Below is a small trained network, with its code and all its weights. Each question gives an input and a class and asks what happens when units are switched off, that is, made to give their printed mean instead of their output.

import numpy as np


def w(rows, s, z=0):
    codes = np.array(rows[::2]) - 128.0
    scale = np.full(codes.shape[1], s)
    scale[-1] = z or s
    return codes * scale


def norm(h):
    return h / np.sqrt((h * h).mean(-1, keepdims=True) + 1e-5)


def f(y):
    return y / 2 * (1 + np.tanh(0.7978845608 * (y + 0.044715 * y**3)))


def log_softmax(a):
    a = a - a.max(-1, keepdims=True)
    return a - np.log(np.exp(a).sum(-1, keepdims=True))


def net(x, mask):
    res = np.array(x, float).reshape(1, 2) / 4 @ E
    u = 0
    for l in range(3):
        y = f(norm(res) @ A[l][:, :-1].T + A[l][:, -1])
        res = res + np.where(mask[u : u + 12], y, B[l][:, -1]) @ B[l][:, :-1]
        u += 12
    return log_softmax(norm(res)[-1] @ U[:, :-1].T + U[:, -1])


A, B = {}, {}
E = w([
[160,158,169,217,164],'x0',
[2,96,92,57,205],'x1',
],0.0089)
A[0] = w([
[179,114,173,163,62,140],'L0N1',
[108,114,129,155,114,147],'L0N2',
[158,140,145,93,159,123],'L0N3',
[112,78,105,136,154,8],'L0N4',
[116,114,163,186,138,116],'L0N5',
[183,166,175,193,179,52],'L0N6',
[146,92,110,71,21,65],'L0N7',
[46,109,139,177,126,128],'L0N8',
[2,103,120,194,160,119],'L0N9',
[127,131,106,95,125,2],'L0N10',
[108,141,223,163,245,117],'L0N11',
[138,216,72,137,108,60],'L0N12',
],0.0097,0.0025)
B[0] = w([
[179,82,140,92,181,249],'L0N1',
[139,152,168,94,179,132],'L0N2',
[128,124,131,140,104,127],'L0N3',
[108,105,59,169,96,132],'L0N4',
[138,173,117,54,212,150],'L0N5',
[143,237,24,163,151,207],'L0N6',
[146,142,167,91,144,227],'L0N7',
[116,155,189,151,155,171],'L0N8',
[44,98,253,228,139,254],'L0N9',
[144,161,47,157,120,123],'L0N10',
[96,146,176,26,25,224],'L0N11',
[126,94,143,86,203,128],'L0N12',
],0.0063,0.0056)
A[1] = w([
[163,76,2,118,240,94],'L1N1',
[167,177,131,183,203,107],'L1N2',
[3,44,101,180,142,90],'L1N3',
[34,60,52,40,94,170],'L1N4',
[101,181,182,46,165,212],'L1N5',
[24,66,93,173,161,136],'L1N6',
[108,146,47,57,137,123],'L1N7',
[130,121,12,80,162,111],'L1N8',
[131,137,138,128,115,73],'L1N9',
[94,141,46,141,91,2],'L1N10',
[51,166,88,106,77,118],'L1N11',
[156,69,77,43,51,134],'L1N12',
],0.0083,0.0027)
B[1] = w([
[254,150,199,146,114,142],'L1N1',
[110,101,124,159,100,168],'L1N2',
[130,80,205,88,244,254],'L1N3',
[70,116,144,167,115,249],'L1N4',
[83,133,107,144,109,243],'L1N5',
[209,104,200,153,239,230],'L1N6',
[140,170,138,187,80,158],'L1N7',
[142,119,188,149,77,146],'L1N8',
[136,117,106,130,144,119],'L1N9',
[167,162,159,91,131,108],'L1N10',
[137,160,178,158,163,173],'L1N11',
[62,132,122,130,97,200],'L1N12',
],0.0094,0.0054)
A[2] = w([
[157,93,79,2,128,43],'L2N1',
[147,117,152,39,131,121],'L2N2',
[100,82,163,96,130,129],'L2N3',
[152,155,93,164,98,137],'L2N4',
[188,113,139,152,158,77],'L2N5',
[106,169,171,177,168,90],'L2N6',
[131,156,130,69,124,103],'L2N7',
[93,149,107,134,117,163],'L2N8',
[94,65,201,135,83,254],'L2N9',
[132,66,181,118,114,65],'L2N10',
[161,40,167,132,75,139],'L2N11',
[153,126,143,112,83,66],'L2N12',
],0.014,0.0033)
B[2] = w([
[131,164,81,68,182,167],'L2N1',
[123,148,38,129,242,166],'L2N2',
[203,81,144,134,150,193],'L2N3',
[139,1,192,98,176,158],'L2N4',
[122,127,228,119,7,171],'L2N5',
[89,135,31,132,128,203],'L2N6',
[119,214,126,168,171,135],'L2N7',
[112,44,135,127,85,139],'L2N8',
[243,101,79,92,139,254],'L2N9',
[121,121,123,51,151,172],'L2N10',
[72,187,76,141,120,178],'L2N11',
[84,162,132,101,192,147],'L2N12',
],0.0082,0.0092)
U = w([
[96,70,90,92,2,106],'0',
[104,68,191,103,209,179],'1',
[210,162,219,170,64,178],'2',
[30,214,108,154,91,126],'3',
[160,188,40,50,154,140],'4',
[148,154,72,188,146,1],'5',
],0.024,0.0052)

Each question gives the input, the list of numbers given to net, and the class t.
The units are the neurons (one row each of A and B). Each row of codes is followed by its name. A weight is (code - 128) times the scale printed after its matrix; where a second scale follows, it is the last column's (A, B and U).
mask holds one flag per neuron, layer by layer. A switched-off neuron (its flag False) gives its mean, the last column of its row in B, instead of its output. The means were averaged over made-up inputs and are rounded, as every weight is.
A unit's drop is (log p(t) with every unit on - log p(t) with that unit switched off) / (log p(t) with every unit on - log p(t) with every unit switched off).
unit that matters most: the unit with the biggest drop
k most important neurons: the k neurons with the biggest drops, biggest first
k most important neurons of layer l: the k neurons of layer l with the biggest drops, biggest first
drop when u is switched off: that unit's drop, to one decimal
input [3,1], class 3: unit that matters most	L0N6
input [3,0], class 3: 2 most important neurons	[L0N11 L2N9]
input [5,0], class 3: 2 most important neurons	[L0N11 L2N9]
input [6,0], class 3: 2 most important neurons	[L2N9 L0N11]
input [-4,-8], class 4: 2 most important neurons	[L0N9 L1N6]
input [8,4], class 3: 2 most important neurons of layer 2	[L2N6 L2N4]
input [5,-1], class 2: 3 most important neurons	[L0N9 L0N6 L2N2]
input [6,3], class 3: 3 most important neurons	[L0N6 L0N11 L1N3]
input [-3,-1], class 0: 2 most important neurons	[L0N9 L1N3]
input [-1,-3], class 2: 2 most important neurons	[L0N11 L1N1]
input [4,-1], class 2: 3 most important neurons of layer 0	[L0N6 L0N9 L0N5]
input [-4,1], class 0: 4 most important neurons	[L0N9 L0N7 L0N6 L2N9]
input [-5,-2], class 0: 2 most important neurons	[L1N12 L1N3]
input [-5,-3], class 4: unit that matters most	L0N7
input [3,-1], class 2: 2 most important neurons	[L0N6 L0N9]
input [-2,-5], class 4: 3 most important neurons	[L0N9 L1N6 L1N7]
input [2,1], class 3: drop when L0N5 is switched off	0.1
input [4,0], class 3: drop when L0N11 is switched off	0.5
input [-1,0], class 0: drop when L1N12 is switched off	0.0
input [-8,-5], class 4: unit that matters most	L0N7
